Below are the code and all the weights of a small trained network. Each question names an input and a class and asks about switching units off, where a switched-off unit gives its printed mean instead of its output.

import numpy as np


def w(rows, s, z=0):
    codes = np.array(rows[::2]) - 128.0
    scale = np.full(codes.shape[1], s)
    scale[-1] = z or s
    return codes * scale


def norm(h):
    return h / np.sqrt((h * h).mean(-1, keepdims=True) + 1e-5)


def f(y):
    return np.maximum(y, 0)


def log_softmax(a):
    a = a - a.max(-1, keepdims=True)
    return a - np.log(np.exp(a).sum(-1, keepdims=True))


def net(x, mask):
    res = np.array(x, float).reshape(1, 7) / 4 @ E
    u = 0
    for l in range(3):
        y = f(norm(res) @ A[l][:, :-1].T + A[l][:, -1])
        res = res + np.where(mask[u : u + 4], y, B[l][:, -1]) @ B[l][:, :-1]
        u += 4
    return log_softmax(norm(res)[-1] @ U[:, :-1].T + U[:, -1])


A, B = {}, {}
E = w([
[105,124,21,173,165,91,187,129,86,115,238],'x0',
[79,209,80,120,22,108,159,118,200,47,111],'x1',
[119,125,116,40,96,135,169,72,135,197,169],'x2',
[147,90,188,120,79,67,81,52,84,34,210],'x3',
[65,177,131,178,138,253,78,78,72,95,155],'x4',
[85,147,182,163,225,94,221,61,198,110,100],'x5',
[110,84,122,150,93,128,131,121,159,141,140],'x6',
],0.0061)
A[0] = w([
[41,150,139,150,152,254,94,84,105,103,162,2],'L0N0',
[50,142,173,137,187,96,159,81,146,118,108,123],'L0N1',
[160,92,128,141,162,159,142,89,106,146,124,62],'L0N2',
[155,167,125,77,116,148,142,66,149,191,175,113],'L0N3',
],0.0098,0.0061)
B[0] = w([
[126,120,136,75,163,21,136,154,167,161,108,253],'L0N0',
[128,78,103,116,66,180,119,165,83,89,128,244],'L0N1',
[148,101,70,128,39,103,149,119,58,128,90,157],'L0N2',
[124,104,146,252,160,126,75,174,177,59,97,205],'L0N3',
],0.012,0.0057)
A[1] = w([
[102,154,67,184,164,105,207,146,92,138,250,1],'L1N0',
[112,165,76,154,153,188,180,153,153,212,72,3],'L1N1',
[159,124,107,98,118,137,86,185,154,135,176,107],'L1N2',
[106,117,199,154,160,112,254,101,132,114,110,90],'L1N3',
],0.009,0.0031)
B[1] = w([
[150,138,216,102,81,165,84,160,186,156,47,253],'L1N0',
[137,131,183,117,141,110,133,60,112,91,254,227],'L1N1',
[37,75,95,117,182,143,133,117,106,68,109,220],'L1N2',
[92,119,80,61,190,125,33,139,33,114,113,187],'L1N3',
],0.012,0.0041)
A[2] = w([
[225,78,97,204,181,87,100,116,68,203,111,43],'L2N0',
[111,125,196,254,104,53,99,152,94,59,105,237],'L2N1',
[129,90,179,110,46,89,135,169,118,156,195,30],'L2N2',
[161,68,181,148,82,135,126,111,3,240,125,4],'L2N3',
],0.0057,0.0029)
B[2] = w([
[29,235,36,139,113,101,171,26,219,108,105,160],'L2N0',
[165,175,99,166,192,163,195,122,116,254,175,254],'L2N1',
[190,160,156,27,245,139,123,63,116,71,99,149],'L2N2',
[93,221,110,81,1,158,150,148,246,60,159,162],'L2N3',
],0.0084,0.0082)
U = w([
[109,103,118,74,176,11,134,148,132,158,107,250],'0',
[87,55,68,108,120,222,93,140,55,85,127,183],'1',
[114,214,74,115,71,146,179,89,166,107,124,37],'2',
[163,124,247,108,106,187,101,142,146,173,86,63],'3',
[174,136,183,117,163,138,142,76,100,117,244,65],'4',
[142,133,101,206,186,157,141,133,129,158,121,175],'5',
],0.013,0.0023)

Each question gives the input, the list of numbers given to net, and the class t.
The units are the neurons (one row each of A and B). Each row of codes is followed by its name. A weight is (code - 128) times the scale printed after its matrix; where a second scale follows, it is the last column's (A, B and U).
mask holds one flag per neuron, layer by layer. A switched-off neuron (its flag False) gives its mean, the last column of its row in B, instead of its output. The means were averaged over made-up inputs and are rounded, as every weight is.
A unit's drop is (log p(t) with every unit on - log p(t) with that unit switched off) / (log p(t) with every unit on - log p(t) with every unit switched off).
The circuit of an input: a set's keep is (log p(t) with only the set's units on - log p(t) with every unit switched off) / (log p(t) with every unit on - log p(t) with every unit switched off). Starting from all 12 units, units are removed one at a time, each time the one whose removal leaves the highest keep (on an exact tie, the one counted first), for as long as the keep stays at least 0.8.
circuit, biggest first: the units of the circuit, biggest drop first
k most important neurons: the k neurons with the biggest drops, biggest first
k most important neurons of layer l: the k neurons of layer l with the biggest drops, biggest first
input [3,1,7,-8,1,-4,-5], class 4: circuit, biggest first	L1N1
input [6,4,1,6,-4,-2,-8], class 3: circuit, biggest first	L1N0, L0N0, L0N1
input [-2,6,5,-4,2,-6,-8], class 1: 2 most important neurons	L1N2, L2N0
input [0,-7,-4,-4,3,4,-3], class 2: 2 most important neurons	L0N2, L2N3
input [-4,2,5,7,-4,3,2], class 4: circuit, biggest first	L1N0, L0N0
input [-5,1,-2,-8,-5,-7,-6], class 4: 3 most important neurons of layer 0	L0N1, L0N0, L0N3
input [7,6,8,-4,-3,-6,2], class 5: circuit, biggest first	L0N3, L2N3
input [6,-5,-4,4,1,-5,-3], class 3: circuit, biggest first	L1N0, L0N1
input [3,-3,7,1,4,3,-8], class 5: 2 most important neurons of layer 0	L0N3, L0N1
input [-7,5,-7,1,8,7,0], class 0: 2 most important neurons	L0N0, L1N0
input [-5,-6,3,-2,-5,0,4], class 2: 2 most important neurons	L0N0, L2N0
input [3,-1,-5,-8,-5,2,-8], class 4: circuit, biggest first	L1N1, L0N0
input [7,-4,-2,0,-6,6,6], class 3: circuit, biggest first	L1N0, L0N0
input [7,-2,3,6,2,-1,5], class 3: circuit, biggest first	L1N0
input [-4,-5,0,7,-2,-3,8], class 4: 3 most important neurons of layer 1	L1N0, L1N2, L1N3
input [-1,-5,0,-6,3,4,7], class 4: 2 most important neurons	L1N1, L0N3
input [-2,-8,-8,-4,3,1,4], class 2: 2 most important neurons of layer 0	L0N2, L0N3
input [-7,4,8,1,-2,-2,2], class 5: circuit, biggest first	L0N3, L1N0, L2N1
input [-8,-8,8,-1,6,0,-1], class 2: 4 most important neurons	L2N0, L0N2, L1N0, L2N3
input [7,7,-7,8,6,8,5], class 1: most important neuron of layer 2	L2N0
input [2,-8,5,-4,-3,0,8], class 2: 3 most important neurons	L0N2, L2N0, L2N3
input [7,-5,-5,-6,0,5,5], class 3: 2 most important neurons	L1N0, L0N3
input [3,-3,-6,-6,-5,0,4], class 4: circuit, biggest first	L1N1, L0N0, L0N3
